Here is a tiny trained network, its code and every weight. The questions are about switching its units off for an input and a class, where a switched-off unit gives its printed mean instead of its output.

import numpy as np


def w(rows, s, z=0):
    codes = np.array(rows[::2]) - 128.0
    scale = np.full(codes.shape[1], s)
    scale[-1] = z or s
    return codes * scale


def f(y):
    return np.maximum(y, 0)


def log_softmax(a):
    a = a - a.max(-1, keepdims=True)
    return a - np.log(np.exp(a).sum(-1, keepdims=True))


def net(x, mask):
    res = np.array(x, float).reshape(1, 8) / 4 @ E
    y = f(res @ A[0][:, :-1].T + A[0][:, -1])
    res = res + np.where(mask, y, B[0][:, -1]) @ B[0][:, :-1]
    return log_softmax(res[-1] @ U[:, :-1].T + U[:, -1])


A, B = {}, {}
E = w([
[134,133,130,129,122,129],'x0',
[152,175,150,132,68,128],'x1',
[125,114,130,124,144,122],'x2',
[2,104,198,44,97,145],'x3',
[63,201,188,239,208,97],'x4',
[122,114,120,126,144,126],'x5',
[149,188,116,50,205,214],'x6',
[182,65,201,216,120,235],'x7',
],0.0093)
A[0] = w([
[91,124,140,102,64,145,167],'n0',
[87,154,148,159,184,137,92],'n1',
[180,110,108,159,176,141,185],'n2',
[91,211,158,163,133,82,80],'n3',
[81,125,116,146,72,77,125],'n4',
[148,131,28,152,159,113,225],'n5',
[82,115,141,94,136,173,189],'n6',
[126,63,171,188,89,106,142],'n7',
[167,74,85,78,63,142,74],'n8',
[131,120,181,117,100,76,153],'n9',
[60,57,169,112,170,162,147],'n10',
[64,177,217,78,123,102,147],'n11',
[160,105,144,64,121,135,116],'n12',
[166,113,119,159,135,132,109],'n13',
[109,42,113,154,134,102,111],'n14',
[204,160,102,152,138,93,70],'n15',
[123,154,135,115,147,153,68],'n16',
[141,208,169,78,186,203,146],'n17',
[101,121,128,142,173,107,115],'n18',
[149,87,44,58,106,120,78],'n19',
[123,83,164,164,165,188,27],'n20',
[133,144,121,120,143,211,169],'n21',
[100,157,93,103,164,64,96],'n22',
[133,139,143,145,167,111,84],'n23',
[136,121,181,143,82,169,84],'n24',
[132,90,159,147,154,161,45],'n25',
[151,40,175,184,132,245,47],'n26',
[129,153,185,173,65,73,155],'n27',
[101,150,78,50,152,65,59],'n28',
[118,162,124,102,135,52,3],'n29',
],0.012,0.0049)
B[0] = w([
[194,148,156,191,193,61,189],'n0',
[144,47,165,141,163,213,197],'n1',
[154,149,182,96,163,88,207],'n2',
[57,30,200,158,131,199,207],'n3',
[153,131,92,121,156,136,191],'n4',
[215,175,164,111,153,99,216],'n5',
[198,193,154,136,188,76,194],'n6',
[113,93,78,60,135,109,217],'n7',
[87,64,174,215,209,208,203],'n8',
[159,122,96,72,119,109,172],'n9',
[213,173,146,136,203,89,209],'n10',
[175,161,137,148,190,82,229],'n11',
[118,93,173,163,148,155,173],'n12',
[113,165,113,146,209,112,169],'n13',
[114,98,78,86,146,99,180],'n14',
[131,151,139,146,231,102,191],'n15',
[122,99,58,114,157,144,152],'n16',
[104,15,49,72,139,106,243],'n17',
[130,95,159,104,95,178,168],'n18',
[86,93,162,150,128,187,206],'n19',
[116,163,97,135,37,178,188],'n20',
[145,89,63,84,134,68,197],'n21',
[68,192,110,128,2,151,195],'n22',
[115,84,149,139,148,147,160],'n23',
[122,191,106,146,101,119,175],'n24',
[65,173,110,134,38,163,165],'n25',
[99,236,105,160,55,145,247],'n26',
[110,51,97,82,155,96,206],'n27',
[116,195,99,168,81,144,210],'n28',
[77,207,102,149,71,178,170],'n29',
],0.0072,0.012)
U = w([
[86,219,95,169,68,142,128],'0',
[86,63,226,186,160,208,71],'1',
[136,138,136,123,141,84,248],'2',
[174,190,167,160,194,35,66],'3',
[100,74,1,77,145,77,85],'4',
],0.0096,0.014)

Each question gives the input, the list of numbers given to net, and the class t.
The units are the neurons (one row each of A and B). Each row of codes is followed by its name. A weight is (code - 128) times the scale printed after its matrix; where a second scale follows, it is the last column's (A, B and U).
mask holds one flag per neuron, in row order. A switched-off neuron (its flag False) gives its mean, the last column of its row in B, instead of its output. The means were averaged over made-up inputs and are rounded, as every weight is.
A unit's drop is (log p(t) with every unit on - log p(t) with that unit switched off) / (log p(t) with every unit on - log p(t) with every unit switched off).
The circuit of an input: a set's keep is (log p(t) with only the set's units on - log p(t) with every unit switched off) / (log p(t) with every unit on - log p(t) with every unit switched off). Starting from the 12 units with the biggest drops (on a tie, the unit counted first), units are removed one at a time, each time the one whose removal leaves the highest keep (on an exact tie, the one counted first), for as long as the keep stays at least 0.8.
circuit, biggest first: the units of the circuit, biggest drop first
most important unit: the unit with the biggest drop
top k neurons: the k neurons with the biggest drops, biggest first
drop of u: that unit's drop, to one decimal
input [-4,3,8,-6,-2,5,-5,2], class 3: circuit, biggest first -> (n17, n15)
input [1,7,-4,1,7,4,3,-4], class 1: most important unit -> n3
input [2,1,-3,7,4,-3,2,-5], class 3: top 3 neurons -> (n11, n6, n0)
input [4,-1,5,-4,7,-1,8,-2], class 4: top 2 neurons -> (n17, n8)
input [6,-8,2,7,-3,0,8,-7], class 2: top 3 neurons -> (n6, n10, n17)
input [-2,-2,3,-5,-8,-2,3,6], class 1: top 3 neurons -> (n8, n19, n12)
input [2,0,7,-4,2,0,-8,4], class 4: circuit, biggest first -> (n7, n27)
input [8,3,-8,-5,-6,7,3,-2], class 1: top 2 neurons -> (n8, n19)
input [5,2,-3,-2,1,8,3,0], class 4: circuit, biggest first -> (n10, n26)
input [8,-5,4,5,0,5,6,-6], class 0: top 4 neurons -> (n28, n22, n29, n27)
input [5,-3,-2,7,-5,2,3,5], class 3: circuit, biggest first -> (n10, n6)
input [8,-1,2,-2,-2,-8,8,-8], class 0: top 2 neurons -> (n28, n22)
input [8,2,5,8,2,-8,-3,-8], class 0: top 3 neurons -> (n22, n29, n28)
input [2,3,-4,7,1,0,1,-4], class 3: top 3 neurons -> (n11, n0, n6)
input [-1,6,8,1,1,-1,-8,-5], class 4: circuit, biggest first -> (n27)
input [6,-7,5,1,-8,-5,-3,-5], class 1: circuit, biggest first -> (n8, n19)
input [8,-8,-8,8,-8,-4,6,-5], class 1: top 3 neurons -> (n19, n8, n12)
input [0,0,-4,7,3,-1,-6,-5], class 3: top 3 neurons -> (n11, n0, n17)
input [-4,6,5,5,1,6,-8,6], class 4: drop of n7 -> 0.5
input [0,-7,-1,-8,6,0,2,-8], class 0: circuit, biggest first -> (n22)
input [2,-1,7,-1,3,-2,1,1], class 1: drop of n20 -> 0.0
